Here is a tiny trained network, its code and every weight. The questions are about switching its units off for an input and a class, where a switched-off unit gives its printed mean instead of its output.

import numpy as np


def w(rows, s, z=0):
    codes = np.array(rows[::2]) - 128.0
    scale = np.full(codes.shape[1], s)
    scale[-1] = z or s
    return codes * scale


def f(y):
    return y / 2 * (1 + np.tanh(0.7978845608 * (y + 0.044715 * y**3)))


def log_softmax(a):
    a = a - a.max(-1, keepdims=True)
    return a - np.log(np.exp(a).sum(-1, keepdims=True))


def net(x, mask):
    res = np.array(x, float).reshape(1, 8) / 4 @ E
    y = f(res @ A[0][:, :-1].T + A[0][:, -1])
    res = res + np.where(mask, y, B[0][:, -1]) @ B[0][:, :-1]
    return log_softmax(res[-1] @ U[:, :-1].T + U[:, -1])


A, B = {}, {}
E = w([
[1,157,184,189,73,121,167],'x0',
[134,133,46,206,40,140,91],'x1',
[118,164,124,143,137,125,135],'x2',
[114,139,118,143,141,134,142],'x3',
[140,110,141,151,131,147,128],'x4',
[74,118,118,84,183,201,35],'x5',
[109,140,109,149,151,131,143],'x6',
[148,126,154,135,114,135,117],'x7',
],0.0096)
A[0] = w([
[195,155,107,114,165,110,141,94],'n1',
[104,138,71,140,31,187,144,144],'n2',
[157,121,147,138,120,115,217,102],'n3',
[146,108,152,140,115,60,254,82],'n4',
[146,99,124,110,75,113,195,95],'n5',
[53,126,190,139,110,105,149,117],'n6',
[99,105,181,166,155,166,68,85],'n7',
[40,100,177,139,75,125,158,140],'n8',
[73,106,127,86,131,168,112,66],'n9',
[72,143,139,97,189,169,75,65],'n10',
[122,99,236,102,204,110,153,103],'n11',
[144,116,154,132,95,90,196,59],'n12',
[90,161,162,97,210,89,139,2],'n13',
[111,110,203,96,204,83,176,93],'n14',
],0.011,0.0035)
B[0] = w([
[181,113,153,35,149,121,213,182],'n1',
[141,90,83,212,173,74,73,219],'n2',
[57,134,156,122,89,196,205,197],'n3',
[99,156,192,114,60,188,145,252],'n4',
[84,181,112,157,99,131,102,179],'n5',
[186,60,226,149,193,87,163,234],'n6',
[36,97,158,63,28,162,117,168],'n7',
[146,39,209,103,240,82,227,254],'n8',
[57,173,105,113,124,213,124,165],'n9',
[93,149,174,118,62,209,223,203],'n10',
[109,183,52,184,156,81,36,239],'n11',
[59,168,141,78,57,175,92,194],'n12',
[89,76,149,197,147,140,70,184],'n13',
[208,163,52,191,115,44,2,232],'n14',
],0.0082,0.0092)
U = w([
[91,79,52,255,120,25,14,15],'0',
[36,129,141,92,68,216,150,16],'1',
[166,30,150,65,236,104,180,255],'2',
],0.0083,0.0027)

Each question gives the input, the list of numbers given to net, and the class t.
The units are the neurons (one row each of A and B). Each row of codes is followed by its name. A weight is (code - 128) times the scale printed after its matrix; where a second scale follows, it is the last column's (A, B and U).
mask holds one flag per neuron, in row order. A switched-off neuron (its flag False) gives its mean, the last column of its row in B, instead of its output. The means were averaged over made-up inputs and are rounded, as every weight is.
A unit's drop is (log p(t) with every unit on - log p(t) with that unit switched off) / (log p(t) with every unit on - log p(t) with every unit switched off).
The circuit of an input: a set's keep is (log p(t) with only the set's units on - log p(t) with every unit switched off) / (log p(t) with every unit on - log p(t) with every unit switched off). Starting from the 12 units with the biggest drops (on a tie, the unit counted first), units are removed one at a time, each time the one whose removal leaves the highest keep (on an exact tie, the one counted first), for as long as the keep stays at least 0.8.
circuit, biggest first: the units of the circuit, biggest drop first
unit that matters most: the unit with the biggest drop
top k neurons: the k neurons with the biggest drops, biggest first
drop when u is switched off: that unit's drop, to one decimal
input [-1,-1,-1,-8,-8,4,3,-5], class 1: unit that matters most => n8
input [-6,-8,3,-4,-5,-3,1,-2], class 0: top 2 neurons => n14, n11
input [7,-4,-1,-2,-6,0,0,-7], class 2: top 2 neurons => n8, n6
input [-8,-8,-4,8,0,8,6,-2], class 0: top 4 neurons => n14, n11, n13, n4
input [-3,-5,2,-2,-4,-4,5,-5], class 0: top 2 neurons => n14, n8
input [-3,-2,-5,-5,-4,-3,4,-7], class 1: top 2 neurons => n8, n6
input [0,-3,3,-2,-5,2,-4,-6], class 0: top 2 neurons => n8, n4
input [7,-6,6,7,4,-1,-8,1], class 2: top 3 neurons => n8, n6, n2
input [5,-2,1,0,-5,-4,8,-7], class 2: top 3 neurons => n8, n6, n10
input [0,-2,-5,4,-3,4,-3,3], class 1: top 2 neurons => n8, n2
input [2,1,5,6,-6,-1,3,7], class 2: top 2 neurons => n14, n11
input [7,-3,-3,0,1,-1,4,-7], class 2: drop when n8 is switched off => 0.5
input [-3,-7,1,7,6,-6,5,1], class 0: drop when n11 is switched off => 0.3
input [-3,-2,4,5,-8,5,7,2], class 1: circuit, biggest first => n10
input [6,4,8,8,5,-1,1,6], class 2: drop when n8 is switched off => 0.4
